Below is a small trained network, with its code and all its weights. Each question gives an input and a class and asks what happens when units are switched off, that is, made to give their printed mean instead of their output.

import numpy as np


def w(rows, s, z=0):
    codes = np.array(rows[::2]) - 128.0
    scale = np.full(codes.shape[1], s)
    scale[-1] = z or s
    return codes * scale


def f(y):
    return np.maximum(y, 0)


def log_softmax(a):
    a = a - a.max(-1, keepdims=True)
    return a - np.log(np.exp(a).sum(-1, keepdims=True))


def net(x, mask):
    res = np.array(x, float).reshape(1, 5) / 4 @ E
    y = f(res @ A[0][:, :-1].T + A[0][:, -1])
    res = res + np.where(mask, y, B[0][:, -1]) @ B[0][:, :-1]
    return log_softmax(res[-1] @ U[:, :-1].T + U[:, -1])


A, B = {}, {}
E = w([
[101,225,96,148,33,103,193,110,212,193],'x0',
[194,60,51,44,61,116,152,176,10,153],'x1',
[101,68,147,112,165,37,220,224,151,107],'x2',
[189,1,50,138,149,125,181,17,173,109],'x3',
[115,157,166,132,142,166,151,101,107,208],'x4',
],0.0079)
A[0] = w([
[64,79,155,66,221,145,63,169,79,102,60],'neuron 0',
[128,181,129,121,1,91,196,176,203,143,88],'neuron 1',
[210,113,92,35,57,149,160,203,68,160,139],'neuron 2',
[76,84,77,131,175,104,203,116,122,146,74],'neuron 3',
[81,105,170,174,161,13,198,182,118,120,134],'neuron 4',
[86,126,196,126,119,172,168,89,90,172,224],'neuron 5',
[51,177,163,64,118,64,49,209,91,158,70],'neuron 6',
[87,148,110,134,49,111,169,126,147,139,4],'neuron 7',
],0.0089,0.0049)
B[0] = w([
[217,85,175,254,66,145,149,162,57,190,210],'neuron 0',
[127,85,229,159,114,139,110,156,51,174,229],'neuron 1',
[90,216,207,200,141,108,130,60,175,64,255],'neuron 2',
[126,94,90,76,73,170,6,85,142,167,179],'neuron 3',
[21,219,44,154,77,130,126,63,57,132,221],'neuron 4',
[11,89,201,69,95,133,122,120,155,65,210],'neuron 5',
[118,34,37,58,123,15,33,65,199,165,231],'neuron 6',
[229,36,126,194,232,143,169,129,66,243,163],'neuron 7',
],0.0082,0.0096)
U = w([
[130,69,34,19,101,33,49,35,207,190,154],'0',
[183,121,187,197,138,158,160,227,48,245,78],'1',
[48,252,166,175,132,59,148,100,184,22,134],'2',
[51,206,39,70,46,159,66,95,87,120,185],'3',
[39,105,156,79,66,92,153,148,146,64,253],'4',
[91,178,137,57,132,123,186,255,158,71,121],'5',
],0.0067,0.0046)

Each question gives the input, the list of numbers given to net, and the class t.
The units are the neurons (one row each of A and B). Each row of codes is followed by its name. A weight is (code - 128) times the scale printed after its matrix; where a second scale follows, it is the last column's (A, B and U).
mask holds one flag per neuron, in row order. A switched-off neuron (its flag False) gives its mean, the last column of its row in B, instead of its output. The means were averaged over made-up inputs and are rounded, as every weight is.
A unit's drop is (log p(t) with every unit on - log p(t) with that unit switched off) / (log p(t) with every unit on - log p(t) with every unit switched off).
The circuit of an input: a set's keep is (log p(t) with only the set's units on - log p(t) with every unit switched off) / (log p(t) with every unit on - log p(t) with every unit switched off). Starting from all 8 units, units are removed one at a time, each time the one whose removal leaves the highest keep (on an exact tie, the one counted first), for as long as the keep stays at least 0.8.
circuit, biggest first: the units of the circuit, biggest drop first
most important unit: the unit with the biggest drop
k most important neurons: the k neurons with the biggest drops, biggest first
drop of u: that unit's drop, to one decimal
input [-4,0,7,5,5], class 3: 2 most important neurons	neuron 4; neuron 6
input [-7,-2,0,4,-4], class 1: circuit, biggest first	neuron 0
input [-6,5,-3,2,7], class 4: circuit, biggest first	neuron 5; neuron 2
input [-2,0,0,2,8], class 4: 3 most important neurons	neuron 6; neuron 5; neuron 4
input [4,6,3,3,-4], class 2: 2 most important neurons	neuron 2; neuron 6
input [4,-4,-2,-3,8], class 4: circuit, biggest first	neuron 5; neuron 2; neuron 4
input [-4,0,8,4,-1], class 3: 2 most important neurons	neuron 4; neuron 6
input [-4,-3,-1,-5,1], class 0: 4 most important neurons	neuron 6; neuron 2; neuron 1; neuron 4
input [-2,6,-3,-4,-1], class 2: 2 most important neurons	neuron 2; neuron 3
input [7,4,2,0,-7], class 1: 2 most important neurons	neuron 1; neuron 7
input [-7,-1,0,6,-1], class 1: 2 most important neurons	neuron 6; neuron 0
input [3,-2,6,-3,0], class 3: circuit, biggest first	neuron 4; neuron 2
input [3,0,-3,3,6], class 4: circuit, biggest first	neuron 6; neuron 5; neuron 4
input [3,6,0,5,-8], class 4: 4 most important neurons	neuron 6; neuron 2; neuron 4; neuron 3
input [8,0,2,4,1], class 1: most important unit	neuron 1
input [-5,5,-5,-4,7], class 4: circuit, biggest first	neuron 5; neuron 4
input [0,7,-4,-6,8], class 4: 4 most important neurons	neuron 2; neuron 5; neuron 6; neuron 4
input [-5,6,2,-3,3], class 2: 2 most important neurons	neuron 2; neuron 1
input [-4,7,8,-4,-5], class 3: 3 most important neurons	neuron 4; neuron 6; neuron 3
input [6,7,-4,3,6], class 2: 2 most important neurons	neuron 2; neuron 0
input [-8,-3,-8,2,4], class 1: 2 most important neurons	neuron 0; neuron 6
input [-1,-8,7,-8,-2], class 0: 2 most important neurons	neuron 6; neuron 2
input [7,-2,4,-4,3], class 1: circuit, biggest first	neuron 1
input [-4,-5,-2,-5,8], class 4: drop of neuron 2	0.2
input [6,8,-3,6,-1], class 2: drop of neuron 2	1.0
input [4,0,0,-2,7], class 4: drop of neuron 1	-0.1
input [0,8,8,-1,4], class 2: drop of neuron 7	0.0
input [-8,2,-1,3,0], class 1: most important unit	neuron 0
